[[118 125 124 106 129 127 134 124 127 144 136]
 [131 125 125 135 131 125 126 126 127 129 131]]
->
[[118 125 124 106 129 127 134 124 127 144 136]]

[[139 120 131 134 134 121 120 134 132 133 114 126 132 116 118 139]
 [118 122 110 126 131 122 118 135 135 114 126 128 140 133 122 122]
 [118 120 108 125 129 121 119 136 137 114 126 132 140 135 121 124]
 [119 121 110 125 126 121 121 134 137 117 125 133 138 135 121 125]
 [146 129 134 135 131 128 130 137 150 120 122 124 140 119 125 147]
 [143 122 133 135 134 124 123 136 139 129 115 125 135 115 120 144]]
->
[[139 120 131 134 134 121 120 134 132 133 114 126 132 116 118 139]
 [118 120 108 125 129 121 119 136 137 114 126 132 140 135 121 124]
 [146 129 134 135 131 128 130 137 150 120 122 124 140 119 125 147]]

[[127 120 104]
 [124 128 146]
 [130 134 145]
 [130 130 125]
 [129 119 118]
 [129 119 121]
 [127 125 128]
 [131 139 124]
 [127 153 133]]
->
[[127 120 104]
 [130 134 145]
 [129 119 118]
 [127 125 128]
 [127 153 133]]

[[123 127 127]
 [125 126 124]
 [132 129 127]
 [137 130 106]
 [120 134 127]
 [131 124 128]
 [118 119 137]
 [139 130 127]
 [122 134 130]
 [125 123 124]
 [129 126 110]
 [136 137 134]]
->
[[123 127 127]
 [132 129 127]
 [120 134 127]
 [118 119 137]
 [122 134 130]
 [129 126 110]]

[[132 148 129 123 129 122 112]
 [127 133 119 115 109 144 139]
 [139 128 119 125 101 122 110]
 [140 126 136 123 118 124 140]
 [136 116 132 130 134 146 123]]
->
[[132 148 129 123 129 122 112]
 [139 128 119 125 101 122 110]
 [136 116 132 130 134 146 123]]

[[152 118 128 117 134 110]
 [126 137 133 127 129 137]
 [126 117 108 135 142 103]
 [138 124 136 139 125 134]
 [134 121 127 136 126 124]
 [129 135 133 129 134 134]
 [122 121 104 139 154 100]
 [133 120 126 133 124 124]
 [137 119 126 142 135 121]]
->
[[152 118 128 117 134 110]
 [126 117 108 135 142 103]
 [134 121 127 136 126 124]
 [122 121 104 139 154 100]
 [137 119 126 142 135 121]]

[[127 126 132 127 126 129 118 130 121 138]
 [128 145 133 156 124 122 130 124 133 130]
 [119 119 116 104 139 147  98 142 116 157]
 [113 127 102 118 135 138 128 130 141 138]
 [128 142 114 136 131 127 151 126 150 115]
 [121 126 122 127 126 123 138 126 138 125]
 [137 112 124 102 134 139 125 127 117 111]
 [133 136 132 131 130 131 121 133 125 133]
 [125 128 125 145 129 137 116 118 117 126]]
->
[[127 126 132 127 126 129 118 130 121 138]
 [119 119 116 104 139 147  98 142 116 157]
 [128 142 114 136 131 127 151 126 150 115]
 [137 112 124 102 134 139 125 127 117 111]
 [125 128 125 145 129 137 116 118 117 126]]

[[137 132 120 124 132 134 135 126 133 133 134 136 133 125]
 [131 131 129 129 125 130 131 124 118 131 126 131 131 125]
 [133 131 116 128 121 136 132 126 117 131 131 132 130 131]
 [136 133 113 126 115 141 134 127 111 133 133 134 130 131]
 [134 128 109 124 146 129 131 129 157 129 138 134 132 133]
 [127 122 147 125 145 122 123 134 157 123 135 123 130 125]]
->
[[137 132 120 124 132 134 135 126 133 133 134 136 133 125]
 [133 131 116 128 121 136 132 126 117 131 131 132 130 131]
 [134 128 109 124 146 129 131 129 157 129 138 134 132 133]]
---
[[130 119]
 [128 127]
 [127 134]
 [132 109]
 [128 127]
 [122 156]
 [130 118]
 [133 102]
 [124 151]
 [129 121]]
->
[[128 127]
 [132 109]
 [122 156]
 [133 102]
 [129 121]]

[[127 123 130 123]
 [133 105 122 138]
 [125 135 125 134]
 [119 127 123 134]
 [127 136 123 136]
 [121 131 124 139]
 [129 125 124 118]
 [131 126 140 133]]
->
[[133 105 122 138]
 [119 127 123 134]
 [121 131 124 139]
 [131 126 140 133]]

[[132 130 130 134 115 135 133]
 [132 130 126 134 115 137 124]
 [132 130 138 121 118 119 142]
 [121 130 126 133 134 136 117]
 [117 130 136 117 129 118 126]
 [120 130 133 122 123 117 121]
 [133 130 135 134 108 138 145]
 [146 130 133 115 127 118 120]
 [135 130 127 136 106 135 127]
 [146 130 138 106 131 115 123]
 [127 130 123 135 124 136 114]]
->
[[132 130 126 134 115 137 124]
 [121 130 126 133 134 136 117]
 [120 130 133 122 123 117 121]
 [146 130 133 115 127 118 120]
 [146 130 138 106 131 115 123]]

[[128 127 132 107  99 121]
 [127 128 132 109 100 120]
 [133 126 135 107 104 128]
 [129 127 133 106  99 123]
 [127 129 130 112 103 120]]
->
[[127 128 132 109 100 120]
 [129 127 133 106  99 123]]

[[124 150 142 136]
 [123 131 121 128]
 [129 121 124 126]
 [129 132 134 130]
 [132 109 118 122]
 [130 129 132 129]
 [116 130 103 125]
 [127 135 134 131]
 [121 133 117 128]
 [132 124 134 128]
 [124 128 121 127]]
->
[[123 131 121 128]
 [129 132 134 130]
 [130 129 132 129]
 [127 135 134 131]
 [132 124 134 128]]

[[132 123 116 136 126 128 112 126 110]
 [136 124 136 148 123 133 139 124 124]
 [149 123 126 134 133 140 118 130 123]
 [112 129 128 124 122 116 137 137 117]
 [121 134 144 127 129 116 127 137 115]
 [139 138 131 147 126 123 123 127 117]
 [134 123 134 135 152 130 131 120 132]
 [120 117 124 129 109 127 117 114 128]
 [120 132 123 114 122 132 139 145 128]
 [113 130 138 130 126 138 114 123 119]]
->
[[136 124 136 148 123 133 139 124 124]
 [112 129 128 124 122 116 137 137 117]
 [139 138 131 147 126 123 123 127 117]
 [120 117 124 129 109 127 117 114 128]
 [113 130 138 130 126 138 114 123 119]]
---
[[130 137 141 127 117]
 [138 143 131 117 143]
 [153 141 127 120 127]
 [116 115 121 121 139]
 [121 127 145 114 114]]
->
[[143 131]
 [141 127]]

[[126 138 122]
 [126 158 108]
 [124 146 119]
 [127 150 112]
 [131 131 121]]
->
[[158 108]
 [146 119]]

[[102 140 136 130 142]
 [133 134 127 134 115]
 [110 138 110 129 141]
 [119 103 122 131 120]]
->
[[134 127]
 [138 110]]

[[104 105 149]
 [105 101 151]
 [128 150 147]]
->
[[101 151]
 [150 147]]

[[118 135 123 137]
 [122 118 152 141]
 [143 129 117 121]]
->
[[118 152]
 [129 117]]

[[127 150 138 131 129]
 [137 123 136 130 148]
 [114 139 142 153 132]
 [146 126 133 117 149]]
->
[[123 136]
 [139 142]]
